In the rows, zero is written as 128.
Rows near named flat spaces through zero (a row that begins with a name and a colon came from that space)
lpmd: [155 130 152  95 141 118 103 118 123  82 173 164  99  43 130 176 117 104
 136 100  94 108 105  69 183  84  63  93 126 115 145 111 100]
nbrn: [133 116 145 132 132 171 134 106 107 160 112 139 131 125 142 133 124 127
 109 129 102 165 129 122 131 130 114  98 139 137 116 138 141]
gljn: [121 122 168  90 104 136 104 134 116 126 135 143 106  74 148 167 117 133
 125 139  97 133 109  99 135 149 116 118 137 104 117 126 131]
gljn: [154 127 113 113 111 123 115  82 135 115 112 122 137  91 120 161 136 117
 138 151 144 140  93 118 147 141 115 114 131 144 137 109 111]
gljn: [100 109 104 105 158 149 135 157  85 158 151 154 148 188 122 104 100 140
 108  90 140 145 148 121  79 127 139 129 117 137 105 128 151]
gljn: [162 122 126 145 118 169 140  75 150 154  85 110 130  81 159 146 152 110
 111 153 114 165 111 139 164 134 113  98 126 157 126 130 106]
gljn: [124 138 157 155 115 111 134 160 160 120 128 124 102 110 144 103 148 136
 136 134 102  96 150 135 135 126 137 156 129  99 135 146 126]
gljn: [115 113 133  69 106 104  96 151 110 114 155 164 121  99 122 143 116 145
 141 125 128 113 112  83  95 161 130 151 127 102 118 112 136]
nbrn: [127 126  92 109  96  89 125 148 173 117 119 110 128 103 143 116 153 133
 142 151 164  95 120 141 106 169 168 186 101 125 125 114 102]
fgfl: [ 89 137 133 142 117 132 130 181 173 150 115  63  99 164 143 116 139 171
 128 146 147 149 130 163 103 164 171 156 113 108 122 138 125]
lpmd: [120 140 133 119 125 106 130 122  91 106 134 140 152 143 118 141 103 100
 128 130 136  93 135 146 132 113 139 127 141 133 125 125 143]
pmzn: [110 166 135  88 158  75  99 138  85  41 194 117 127 141  80 204  65  95
 149  97 161  84 100 121 174  62  97  89 135 125 152  97 120]
fgfl: [106 139 177 151 116 133 131 167 148 136 123 107  94 125 151 120 133 146
 125 138  95 123 145 143 134 133 140 138 136  95 126 152 137]
nbrn: [152 149  92 148 135  85 141 121 167  85 132 107 135 111 125 123 145  95
 142 126 159  77 130 154 163  94 130 147 107 146 151 116  89]
lpmd: [117 117 108 102 118 128 119 111  92 140 119 138 159 164 105 133 112 136
 129 139 156 146 116 127  89 159 147 130 138 140 116 117 152]
fgfl: [152 143 128 120 113  94 141  68  60  87 116 172 190 112 120 152 100  46
 124 143 130  57 138 157 159  94 133 118 156 159 125 121 145]
nbrn: [143 116  96  99 116 111 152 140 132 126 128 163 150  68 187 111 137  75
 105 119 125  59 154 143 130 125 154 171  92 149 103 123  99]
pmzn: [117 162  94  97 168  62 114 132  84  42 191 123 155 172  68 174  71  86
 150  89 189  70 113 136 156  58 113 108 124 146 152  92 118]
nbrn: [121 141 130 144 157 128 137 115  80 116 140 136 153 185  95 130  96 109
 125 109 135 124 141 143 135  87 119  99 148 142 134 131 153]
lpmd: [112 104 111  88 145 154 120 146 102 155 149 152 131 143 131 127 111 146
 113 101 132 159 125  98  92 142 124 122 114 132 108 120 135]
gljn: [157 121  97 153 117 121 142 110 171 136 103 126 134 108 138  93 169 126
 134 141 137 121 134 135 126 140 137 156 114 141 136 129 107]
pmzn: [140 180 181 193 111  68 138 100 117  61 115 116 138 138  93 135 123  85
 157 160 113  52 147 177 186  78 129 125 179 112 164 146 150]
lpmd: [141 130 123 148  89 120 117  85 153 136  80  98 137 136 102 128 157 154
 152 184 151 159 100 138 113 180 146 139 150 129 141 125 137]
pmzn: [114 112 184  84 118 141  76 128  84 127 157 170 100 115  90 165 103 177
 147 125  91 175  95  47 106 155  85  95 166  82 130 124 166]
nbrn: [148 106 168 127 142 196 141 108 102 168 123 172 116  71 177 137 125 107
  89 108  54 157 142 100 158 106  86  81 133 134 107 147 131]
nbrn: [161 119 131 145 109 160 128 101 192 152  93 100  97  59 162 136 175 142
 125 156 109 170 104 117 156 153 110 119 115 131 134 130  91]
fgfl: [127 139 163 137 115 119 135 129 111 116 124 142 129 109 144 133 120 103
 122 137  99  92 146 143 147 114 133 129 144 118 124 141 140]
gljn: [140  89 132  30 105 191  92  72  76 164 118 161 137  48 158 214 102 121
  99 143 113 201  65  70 125 178  96  71 129 151  91  99 124]
lpmd: [106 118 156  99 104 136 106 139 109 143 126 136 118 127 127 143 117 157
 130 145 116 150 115 108  98 170 137 131 144 104 114 130 152]
pmzn: [139 119 110 182 131 151 164 141 181 171  95 112 122 136 162  62 174 139
 114 131 117 136 163 157 117 137 151 160 108 136 124 152 115]
lpmd: [130 111 101 127 131 150 127 123 143 159 116 120 130 145 124 111 143 156
 126 129 144 170 119 118 100 155 132 132 117 137 123 124 126]
pmzn: [126 166 156 105 115  71 107  95  73  50 145 129 152 122  88 199  80  77
 150 146 145  70 104 144 174  92 119 100 164 128 146 109 142]
fgfl: [133 140 133 150 120 121 125  85 106 120 104 116 152 166  89 137 122 126
 142 154 144 142 116 146 131 131 130 110 160 138 141 128 152]
fgfl: [ 85 148 129 137 120 107 144 208 178 128 130  67 100 145 170 113 132 138
 120 133 146  92 151 185 120 138 184 176  95 109 117 139 108]
pmzn: [129 108  60 151 166 158 165 169 188 176 128 105 121 154 165  62 162 145
 104  90 152 149 157 145 102 125 147 159  68 155 117 133  89]
pmzn: [133 126  76 155 162  98 141 133 122 117 148 150 158 203  76  67 133 136
 146  95 165 110 154 126  94 103 132 154 123 141 146 125 139]
nbrn: [122 147  70 125 130  63 145 135 121  87 135 118 175 173 107 111 117  90
 140 127 194  55 143 178 115 112 174 173 112 154 132 111 121]
lpmd: [137 156 151 178 110 102 143 121 158 105 103  97 123 121 132 120 147 110
 140 158 121  91 141 171 163 113 142 141 142 121 146 143 124]
fgfl: [110 133 124 148 146 131 127 178 182 134 143  85  87 150 129 109 144 170
 135 113 138 150 130 128 122 129 130 141 105 108 140 133 109]
fgfl: [134 128 113 140 143 131 122 119 140 127 132 117 124 150 101 123 134 147
 140 121 143 155 117 116 126 124 113 117 128 131 143 122 124]
[149  81  93   4  89 139  73  75  88 136 133 184 149  42 128 198 115 133
 130 145 149 170  54  43  92 203 107 116 120 144 101  77 117] => gljn
[120 131 134 126 109 112 105 147 171 121 128  99  97 120 114 131 147 172
 153 147 140 146 105 111 115 163 132 147 126 100 142 122 119] => nbrn
[120 167 154 170 136  92 130 135 138  83 136  91 117 158  98 138 119 119
 149 134 135  97 133 161 166  88 126 120 147 114 157 135 131] => gljn
[138 157 135 163 142  92 140 120 123  82 139 123 137 142 106 127 120  94
 141 121 132  79 143 153 167  75 120 122 141 131 152 131 127] => fgfl
[123 113  90 100 145 131 124 135 118 135 146 139 140 146 119 124 119 136
 125 105 154 141 122 111 103 132 128 131 109 142 121 113 122] => pmzn
[134 116 187 146 124 166 112 120 125 153 124 150  94 108 123 126 139 165
 131 131  68 177 125  82 131 138  89  98 159  95 134 149 152] => fgfl
[184 140 112 183 133 122 136  88 210 107 109  96 102  72 127 120 184 123
 149 139 125 134 112 123 189 102  89 119 116 139 169 125  75] => lpmd
[124 133  80  89 150  88 116 117  82  87 164 147 168 169  80 147  91 106
 141 102 183 101 114 121 115 104 126 124 124 152 134  96 131] => pmzn
[145 154 163 175 125 110 129  74  94  97 111 131 150 157  79 139 118 107
 148 150 118 116 129 145 161  96 110  96 181 129 155 139 161] => fgfl
[ 96 141 118 140 141 115 138 208 192 127 148  73  87 142 155 106 141 154
 127 111 145 113 144 154 123 125 155 165  87 108 129 133  96] => fgfl
[107 168 147 153 193  79 126 149  60  54 201 149 141 218  48 133  66 103
 150  66 137  75 155 129 157  21  91  91 159 117 163 128 161] => nbrn
[111 140 114 114 121 100 146 166 136 113 134 114 136 119 165 127 120  95
 115 127 145  67 148 172 131 121 169 164 102 134 113 126 110] => fgfl
[160 112 120 197 135 195 181 108 180 198  70 111 124 106 195  72 182 117
  89 136  89 161 164 166 147 126 134 128 107 158 115 162 106] => gljn
[173 157 149 168 124 167 136  27 143 118  73  62 131  84 135 206 133  83
 119 175 124 177  81 168 229  97  88  41 150 172 150 123  99] => gljn
[147 119  77 128 140 134 135  91 125 136 116 126 160 150 111 122 134 119
 127 126 165 148 117 133 119 129 128 121 118 165 130 113 119] => gljn
[121 126  59  98 161 134 146 153 150 130 147  95 137 131 161 138 118 103
 103  95 179 122 124 155 134 108 143 133  68 170 113 104  77] => pmzn
[147 103  60  92 154 176 130  58  82 162 112 133 182 158 112 157 107 111
 104 119 175 198  93 122 114 134 113  77 117 196 111  99 124] => gljn
[108 123 126  39 113  97  92  95   9  94 155 188 188 151  80 190  55  97
 134 130 157 104 100 104  96 141 133 108 162 138 108  96 176] => lpmd
[105 162 112 144 140  58 110 153 137  68 159  91 128 203  53 127 114 150
 174 125 187  99 118 142 119 111 140 147 138 110 165 113 136] => nbrn
[136 109 151 121 128 158 116 122 124 151 130 154 109 103 133 127 135 150
 125 122  92 164 122  86 122 140 100 111 137 113 125 134 136] => fgfl
[199 172 135 163  96  56 113  26 151  30 105 116 144  54  80 181 150  67
 179 180 142  68  86 136 224  86  88 105 165 143 188 106  98] => lpmd
[121 149 139 166 149 112 133 162 165 108 147  98  98 146 118 113 137 142
 141 112 126 116 141 138 149  96 119 132 122 110 151 137 115] => fgfl
[110 122 136 107 121 130 120 137 101 136 131 138 135 143 125 134 111 135
 124 130 129 132 128 125 105 145 140 130 135 121 115 128 147] => lpmd
[145 113  62 117 114 111 146  86 102 139  98 152 196 156 118 100 133  98
 124 144 176 107 135 155  90 152 167 159 122 173 114 114 136] => pmzn
[137 158 186 211 128 130 117  72 116 113  99  99 123 196  46 131 131 160
 165 163 112 176 116 135 154 111  96  77 202 108 174 150 178] => fgfl

Rows near named flat spaces through zero (a row that begins with a name and a colon came from that space)
qp-qm: [142 123 147  95 117 125 107 156 143 131 105 122 106 116 114 129 148 106
 117 136 159 156 131 116 126 105 130 108 105 140 118 145 133]
ft-sd: [110 136 114 160 115 103 167 116  95 103 125 136 142 100 130 129 110 156
 133 108 143 132 133 150 113 143 139 137 142 123 151 126 128]
nt-mq: [129 154 102 149 137 121 131 102 116 157 139  92 111 136 139 124 134 151
 132  95 117 111  82 140 131 151 129 132 124  96 123 120 108]
rh-mg: [117 142 102 176 149 106 174  79  98 111 158 130 155 126 160 133 126 147
 139 127 111 105 117 145 136 127 140 152 153 116 125 132  98]
ft-sd: [135 122 134  95 104 142 110 151 133 159 124 108 116 162  79 108 111 140
 125 111 130 139 124  98 125 157 121 133 125 136 144 110 146]
qp-qm: [146 128 136 118 131 128 115 146 132 102 110 146 112 109 130 140 143 104
 113 152 170 149 133 116 107  81 148 105 120 152 112 141 134]
nt-mq: [143 148 110 137 115  84 136  91  84 130 109 102 139 126 104 119  93 130
 114 113 155 142 106 119 153 119 141 144 130 123 105 142  88]
qq-gr: [119 143  99 171 153 124 164  89 110 127 167 122 139 141 159 131 138 153
 142 120 103  98 105 139 124 138 138 147 150 113 131 120 108]
ft-sd: [155 153  97 134 115 135 112 126  95 129 114 121 104 154  83 120  87 150
 108 110 172 137  94  93  85 127 159 122 142 145 129  95 140]
qq-gr: [140 149 108 149 118  86 162 109  81  98 117 123 124 105 118 131 123 140
 116 121 187 154 110 120 108  97 166 130 136 143 122 144 107]
ft-sd: [132 140 104 171 150 104 152  71  93  98 139 144 166 126 151 138 100 122
 125 148 121 110 126 134 147 100 143 149 155 129 101 136  90]
qp-qm: [122 121 160  82 108 119  85 150 164 183  95  84 109 110 121 117 144 107
 128 101 108 140 123 152 182 159  83 116  77  89 117 151 118]
ft-sd: [ 91  85 168 111 127  93 177 102 141 134 160 125 205 133 144 116 140 107
 159 154  55 122 190 145 227 146  83 182 134 120 130 175  87]
qp-qm: [157 108 145  96 139 134 148 151 134  93 152 153 127 157 110 131 170  99
 121 189 173 161 151  61 103  53 167 129 144 200 116 149 132]
qp-qm: [116 130 111 147 112 114 148  93  92 135 136 123 170 156  98 110  63 156
 134 109  99 112 134 125 152 171 119 167 157 120 143 107 116]
ft-sd: [108 112 163 108 119 116 153 182 159 107 119 136  97  62 161 143 211 120
 138 130 162 163 151 159 104 109 129  95  94 132 151 167 150]
rh-mg: [143 138 115 155 148 103 130  81 100  93 118 148 160 116 146 142  99  99
 113 160 138 122 131 129 152  78 143 137 143 136  85 146  89]
nt-mq: [109 118 142 125 116 174  93 185 162 117 101 165 101  94 136 141 123 137
 129 115 128 123 151 160  76 156 113  87 114 121 165  95 196]
nt-mq: [127 134 143 130 100 148  25 165 141 100  15 178 113  41 128 153  40  94
  91 114 154 133 154 192 111 133  99  63  90 100 114 104 177]
rh-mg: [115 140 108 162 111  79 160  74  73 118 118 119 176 118 114 118  63 147
 128 105 119 122 131 147 167 152 125 165 148 109 127 132  91]
qq-gr: [124 117 149  96 107 132  89 143 147 160 101 112 130 129 105 117 105 116
 125 114 107 132 139 136 162 159  94 126 106 110 127 127 133]
rh-mg: [137 130 132 122 133 115 116 113 128 134 119 120 136 126 131 129 124 107
 122 137 125 129 125 128 158 113 122 131 120 123 103 144 105]
rh-mg: [111 156  93 180 125 118 141 103  96 122 119 125 125 100 145 133  95 168
 130  84 126 106 101 171 105 165 132 126 136  92 145 104 130]
rh-mg: [131 139 105 167 106 142 119 143  86  57  83 196 131  93 104 144  46 147
 104 128 188 137 150 132  48 115 163 103 158 160 152  84 181]
nt-mq: [137 131 126 129 146 124 116 104 133 139 134 119 137 139 143 131 131 108
 126 142 109 116 118 127 159 113 121 134 125 119  98 140 100]
qq-gr: [129 131 138 103  96 105  81 114 122 171  79  93 143 124  90 110  65 115
 115  96 109 133 125 143 194 168  88 137 102  92 109 132 105]
qq-gr: [ 95  79 178  79 131 213  92 209 224 164 154 151 112 151 142 126 176 124
 158 138  53 104 176 140 115 184  74 109 111 123 178  99 205]
nt-mq: [109 147 103 148 101 128 165 150 105 138 138 106  92 121 108 117 135 198
 140  66 154 135  99 138  64 185 145 123 134 116 188  97 163]
qp-qm: [132 104 166  70 118 121 113 144 161 167 129  97 133 149 109 112 157  97
 132 141 107 146 143 108 186 128  99 140 103 130 113 160 109]
rh-mg: [108 124 123 130  79 148 134 176 109 111 104 153 116 117  76 117  76 179
 127  88 159 144 150 129  59 183 134 118 143 143 197  79 198]
nt-mq: [120 113 138 122 117 119 165 142 120 104 141 143 141 126 117 125 140 135
 135 140 145 146 154 114 115 119 141 138 141 156 149 137 138]
rh-mg: [ 90 112 108 172 121 117 247 111  81  84 202 158 180 160 117 115 123 197
 163 128 114 119 164 109  90 161 157 185 199 165 200 108 144]
qq-gr: [100 129 119 158  99 114 154 130  95  97 108 153 149  93 116 128  77 162
 131 100 137 130 152 159 105 165 128 133 145 122 168 109 152]
ft-sd: [134 120 137 121 158 151  94 115 161 147 140 130 137 148 156 134 138  96
 131 154  81 100 129 131 164 118 105 128 121 115  97 131 114]
ft-sd: [146 140 111 133 123 118 132 116 100 119 125 125 127 143 102 123 106 134
 116 129 158 138 114 101 114 112 152 134 141 146 121 122 121]
qq-gr: [141 133 130 116 126 113 157 150 123 114 136 118  95 118 124 131 183 132
 125 133 184 162 114 104  92  91 162 115 121 156 133 149 129]
qq-gr: [100 133 109 165 138 132 204 137 119 110 182 132 112 121 160 132 187 183
 156 109 132 120 118 141  68 148 154 133 150 131 181 118 150]
qp-qm: [146 130 125 110  98 124 133 155 103 111 110 133 111 136  73 118 107 141
 112 124 190 165 129  87  85 115 159 122 137 168 145 117 152]
qp-qm: [113 128 106 176 182 157 179 104 139 109 205 152 139 154 192 143 181 148
 156 154  84  82 122 133  99 119 144 143 164 132 140 115 129]
[124 124 134 113  99 111 152 151 113 123 121 120 119 120  96 117 132 147
 128 112 163 159 135 115 110 137 140 130 127 144 154 133 141] => ft-sd
[150 104 170  56  99 106  99 152 142 147  96 108 135 140  75 111 126  81
 112 152 151 174 154  87 181 100 114 133 102 156 101 165 111] => qp-qm
[127 112 145 100 107 108 135 125 122 140 124 115 154 144  95 111 111 119
 129 132 121 144 149 110 169 136 115 152 128 137 127 144 112] => rh-mg
[143 140 123 123 128 140 111 153 133 122 114 129  88 116 126 136 147 128
 116 124 168 142 108 120  86 108 148  98 116 137 127 122 147] => ft-sd
[122 133 113 159 169 118 175  86 126 126 184 119 144 143 179 135 177 132
 148 146  95 102 113 133 146 111 137 152 145 120 115 147  90] => rh-mg
[141 142 105 168 149  94 161  74  85  85 136 145 160 121 147 140 111 117
 119 155 148 125 124 122 137  77 159 146 155 143  96 146  86] => ft-sd
[124 147  99 181 163 117 159  82 109 109 156 134 139 120 178 143 142 138
 136 133 114  99 106 150 124 112 144 137 146 113 114 131 100] => rh-mg
[132 137 118 144 141 152 116 142 136 111 126 149 103 115 148 143 139 132
 124 131 143 120 118 136  83 116 142 102 129 131 132 111 153] => rh-mg
[107 112 147 145 149 135 132 134 153  91 126 171 145  81 186 154 152 102
 136 158 108 115 165 171 132 106 115 113 123 122 124 145 136] => nt-mq
[140 131 124 130 150 139  74  82 138 159 120 121 161 160 136 126  77  94
 120 142  66  89 121 133 196 135  94 144 128  99  79 121  93] => qq-gr
[123 137 123 118 143 124 160 128 147 179 177  69  93 153 147 116 212 153
 151 102 109 123  84 124 133 150 127 137 113 106 139 143 108] => qq-gr
[115 132 114 157 137 130 178 132 117 101 159 143 121 120 149 135 160 159
 142 126 142 125 126 132  81 126 153 129 148 140 158 122 143] => qq-gr
[138 139 120 129 130 112  94  86 117 157 109 103 149 142 120 120  81 111
 118 120  99 112 112 134 187 139 106 144 121  99  91 131  89] => qq-gr
[140 154 107 121  84 130  89 148 101 153  79 103  91 127  65 112  65 163
 107  69 170 145  94 122  92 173 133 110 117 115 148  89 156] => nt-mq
[122 163  89 176 103  58 206  96  49  96 124 105 124  88 116 124 120 181
 125  82 197 158  96 139  96 128 175 142 143 127 149 142 101] => qq-gr
[152 129 145  95 140 163  61 168 173 141  99 131  80 117 138 142 158  90
 111 144 147 136 115 124 110  96 124  80  92 129 102 129 150] => rh-mg
[128 152 102 173 163 159  93 113 139 121 122 148 108 106 183 153 123 128
 124 123 109  86 100 170 100 127 127  98 125  95 112 102 138] => ft-sd
[134 133 115 142 170 148 122  94 146 152 169 117 136 167 164 131 150 119
 139 145  76  88 105 124 153 124 120 142 137 112 102 124 102] => qq-gr
[125 149 107 158  91  72 149  99  61  99  82 126 149  87  96 123  56 150
 111  94 175 151 126 146 130 137 144 138 137 121 132 131 109] => qq-gr
[147 139 138 103 125 142  54 151 155 152  78 115  88 105 128 136 124  98
 107 118 143 135 107 142 132 120 112  87  86 106  99 128 136] => rh-mg

Rows near named flat spaces through zero
lm_tn: [149 107 194 193 120  98 118  91  75 131 172 149 120 176 158 104  57 171
 150 133 114 127 114 170 147 125 115 119 119 106 159 119  73]
lm_tn: [ 95  96  96 139 149 119 136 177  97 110  96 140 133 169 117  91 138 128
 109 122 116 129 176  74 135 147 139  92 115 108 119 141 133]
lb_cf: [133 107  83 123 114 134 156 195 100 122 122  93 100 170  98 158 123 143
  59 109 175 152 121 134 167 111 165 130 146 127 161 107 108]
lf_ml: [108 140 110 107 116 136 116 106 177 162 101 110 139 142 129 138 131 167
 184 137 103  73 144 133  87 162  76 124 145 127 108  64 102]
jh_ns: [114 135 131 173 133 155 141 116 119 129 103  73  91  70 118 193 113 108
  92 106 160  98 129 109 132 119 116 163 178 174 146 109 111]
lm_tn: [148 116 131 159  98 146 147 131  98 110 153  96 107 127 122 181  97 117
  92 133 164 157  87 165 164  88 167 140 165 132 139 146 114]
lb_cf: [112 123 139 152 118 139 125 117  97 117 110 114  91 142 147 143  97 155
 139 120 165 123 118 126 167 137 104 132 168 133 156  87 105]
lb_cf: [110 142  88 116 142 134 142 107 148 153 127 100 112 115 100 166 114 123
  80 109 142  99 108 148 125 117 113 141 165 176 139  95  71]
jh_ns: [100 122 134 126 175 104 113 133  91 113 111 178 131 140 138  55 127 133
 124 111 122 130 156  89 144 153 101 109 103 125 152 122 120]
jh_ns: [149 123 188 176  87 162 117 146  77  90 113  90 110  94 151 174 114 139
 161 143 172 147 113 142 155 121 135 167 169 104 155 109 146]
lf_ml: [131 101 180 169 104  87 134 145  74 143 139 101  74 231 135 179  98 181
 127 120 150 125  99 185 155 147 168 146 161 106 164  90  28]
lm_tn: [125 136 128 130 127 148 125 134 133 119 113 110 145  84 117 149 142 109
 132 136 126 119 133 126 108 125 126 145 144 132 118 128 136]
lf_ml: [129 113 136 144 105 115 139 138 129 142 123 109  88 187 142 155 124 154
 140 122 138 125 131 122 142 142 147 121 131 117 126 122 126]
jh_ns: [148 127  79 105 134 143 135 148 113 117 150 147 144 124 114  77  96 147
  79 115 155 158 122 133 166  96 102 110 109 132 171 105 141]
jh_ns: [ 86 113 123 130 126 110 140 101 122 119 129 126 107 176 123 177 138  91
 125 145 119 131  92 152 137 130 188 111 178 134  76 179  74]
lm_tn: [138 135 102 122 122 150 127 124 132 133 138 114 154 104 109 129 100 145
 115 132 131 117 118 159 121 109  96 133 143 135 145  88 101]
lf_ml: [121 148 109  99 132 161 113 133 137 116 108 119 169  66 109 128 141 121
 137 142 130 117 125 142 106 125  96 148 152 133 130  93 124]
lb_cf: [ 78  92  58 181 122 143 158  78 147 141 126 105 128 171 115 151  70 119
 117 141  85  79 149 106 117 116 116  59 169 148  62 153  85]
lf_ml: [126 109 143 152 109 134 136 146  96  99 121 121 100 149 144 147 129 118
 130 134 153 159 122 113 165 123 166 122 143 112 123 160 154]
lf_ml: [168 127 127 101 153  64 143 178 133 184 156 147  87 207 120  82 132 185
  66  69 143 135 145 123 143 144 132 135  47 133 202  88 112]
lm_tn: [135 138 164 166 136 126 121  31 129 121 168 169 110  96 174 101  79 104
 149 129 123 136 103 119 157 106 100 108 120 156 119 178 158]
lf_ml: [149 132 152 135 155 103 116 121 129 142 153 163 163 114 129  72 122 133
 130 124  88 120 152 127  97 130 108 125  72 120 139 137 130]
lm_tn: [128 117 138 159 132 125 137 111 115 114 142 137 117 122 138 127 117  98
 114 128 124 142 127 110 142 112 150 115 123 134 113 182 149]
lf_ml: [ 88 136 101  81 125 137 122 148 143 123  80 114 116 146 120 154 171 130
 150 133 145 119 124 122 128 159 132 134 169 126 111  95 114]
lf_ml: [ 84 128 132 127 150 124 125  89 113  96 127 147 139 107 120 150 145  59
 124 151 112 137  96 142 126 121 170 121 172 143  78 194  94]
lm_tn: [105 103 131 152 120 116 140 159 112 126  97 107  92 181 133 155 144 132
 132 123 132 122 152  94 136 153 161 118 139 114 113 139 126]
lb_cf: [179 151 177 120  80 176  99 106 110  81 150 147 141  64 176 110 109 139
 192 159 174 187  83 157 175  98 101 149 133 100 155 123 212]
lb_cf: [180 138 137  76 103 114 127 176 168 146 146 138 140 150 132 112 178 145
 148 132 122 160 132 135 111 132 160 138  64  92 126 140 196]
lb_cf: [158 136 133 113 128 109 137 127 142 146 158 139 106 140 133 122 129 130
 101 109 142 149 112 135 144 114 144 134  95 139 147 142 148]
lm_tn: [113 116  42 134 109 149 151  81 148 158 143 113  96 187 129 120  36 190
 102 110 153 101 115 136 176 108  57  75 161 160 149  57  85]
lb_cf: [169 123 146 204  95 177 131 132 103 128 134  68 137  65 125 160  62 163
 121 126 147 103 143 139 122  97  78 158 148 131 174  73 129]
jh_ns: [121 129 150 156 140 115 129 116 126 145 114 122  89 135 146 130 121 141
 130 103 136 106 148  94 134 148 108 134 121 145 146 113 130]
lm_tn: [119 161 144  60 147 100  97 121 176 162 103 162 134 143 146  85 176 164
 191 120 110 103 143 120  96 184  82 139  94 121 133  73 134]
lm_tn: [127 127 200 128 131  92 103 139  94 118 117 157 110 168 161 108 152 150
 180 131 131 142 127 132 138 168 142 143 114  94 145 121 121]
lb_cf: [141 125 119 139 122 148 135 140 102 110 138 116 129 103 117 138 108 121
  93 125 156 148 112 141 152 100 133 138 143 135 152 126 128]
jh_ns: [ 93  97 172 203  80 137 147  90  69  88 114  88  23 188 173 230  93 114
 146 136 193 154  73 131 216 124 191 124 227 133 110 167 105]
lb_cf: [ 77  99 135 154 140 107 125  91  94  97 118 175 104 191 164  93 112 114
 160 140 115 141 132  91 168 148 142  70 141 114  89 181 126]
jh_ns: [128 132 138 142 136 118 139 111 122 135 133 125  77 133 141 143 118 122
 100 101 159 134 115 111 161 124 134 136 132 157 149 136 133]
jh_ns: [ 92 116 104 132 132 125 144  98 119 111 128 137  91 159 135 148 119  96
 107 127 145 144 101 118 170 119 159 100 164 149 100 172 116]
lf_ml: [ 79 143  83 103 161 109 136  42 160 155 146 148 111 147 117 137 102 106
  99 117 116  97  86 154 133 123 110 104 169 188 103 131  47]
jh_ns: [173 148 136 143  82 178 131 120 178 139 121  86 114  62 153 159 128 137
 165 129 149 122 144  95 120 114  95 149 115 134 127 118 234]
jh_ns: [150 147 104 116 114 155 144 103 168 129 140 121  96  84 143 142 128 102
 108 114 163 151 112  97 158  97 124 128 120 163 125 159 211]
lf_ml: [133 106 134 168  99 170 139 143  80  61 122 124 107 101 153 139 117  89
 123 143 174 189 120  89 193  94 166 113 149 113 118 195 213]
lb_cf: [101 123 120  88 115 124 114 126 150 112 107 159 146 170 147 106 167 124
 197 161 102 139 133 116 121 157 143  93 126  91  70 154 159]
[143 167 126  68 157 118 116  92 182 137 150 179 148  73 136  84 169  86
 130 123 112 146 116 115 112 120 119 131  79 153 112 172 190] => lm_tn
[ 91 155  65  65 138 133 127  97 194 172 103 115 122 140 109 143 138 151
 133 116 127  78 120 138 106 152  77 125 159 166 118  57  81] => lf_ml
[138 102  78 134  81 155 149 141 108 115 152 101 131 178 111 155  75 157
 104 147 154 151  93 179 167  90 143 102 169 110 132 108  94] => jh_ns
[165 154 103 104 129 133 137 123 202 179 142 113 136  91 117 124 140 136
 115 108 112 102 150 112  86 121  95 140  78 154 131 112 175] => jh_ns
[155 136 128 120 125  86 144  98 197 198 152 139  69 191 159 112 125 166
 135  89 118 108 147  92 128 147 111 108  61 149 131 128 170] => jh_ns
[142 132 186 140  96 119 121 120 110 127 132 109  83 155 154 179 128 147
 160 132 161 142  88 166 153 137 154 160 157 117 144 114 110] => lm_tn
[176 141 166 129 121 143 115 174  87 111 142 112 155  72 111 131 125 143
 107 127 158 152 112 174 128 107 126 185 124 113 193  87 119] => jh_ns
[133 108  77 139 115 107 169 123 160 177 151 103  72 212 120 155  95 155
  75  96 136 114 128 120 149 118 143  96 119 154 128 126 108] => lb_cf
[142 133 131 118 145 116 114 148 142 152 122 143 162 124 124  75 133 163
 145 120  96 102 172 113  89 150  83 128  78 113 148  88 133] => jh_ns
[158 109 124 163 123 124 152 129  94 115 164 144  80 152 151 102  82 132
  74 100 172 176 120 100 203  92 141 104  99 138 167 164 176] => lf_ml
[166 143 130 113 125 120 139 122 137 143 165 131  99 123 130 132 117 131
  86 104 163 155  95 148 158 101 136 145 108 151 166 130 143] => lb_cf
[159 162 187  67 136  60 107  69 166 166 177 206  81 191 186  75 146 158
 175 110 134 160  81 154 159 153 126 128  64 129 148 137 150] => lm_tn
[112 126 102 129 155 131 128 147 112 132 118 117 162 108  89 122 118 130
  91 123 114 101 143 142 101 127 108 136 141 138 145  92  67] => jh_ns
[150 112 152 176 158 100 141 126  99 125 168 155 131 119 127  94 108  96
  76 112 107 146 144 108 131 103 156 117  77 136 138 197 142] => lb_cf
[149 135  88  59  72 162 128 179 162 121 115 105 140 151 121 152 164 157
 160 153 159 160 107 155 138 125 144 131 140  91 118  94 173] => lb_cf
[115 126 121 182 130 141 145  78 176 154 123  96 123  88 129 167 119  90
 134 128  84  75 162  83  81 123 118 116 130 162  71 174 152] => lm_tn
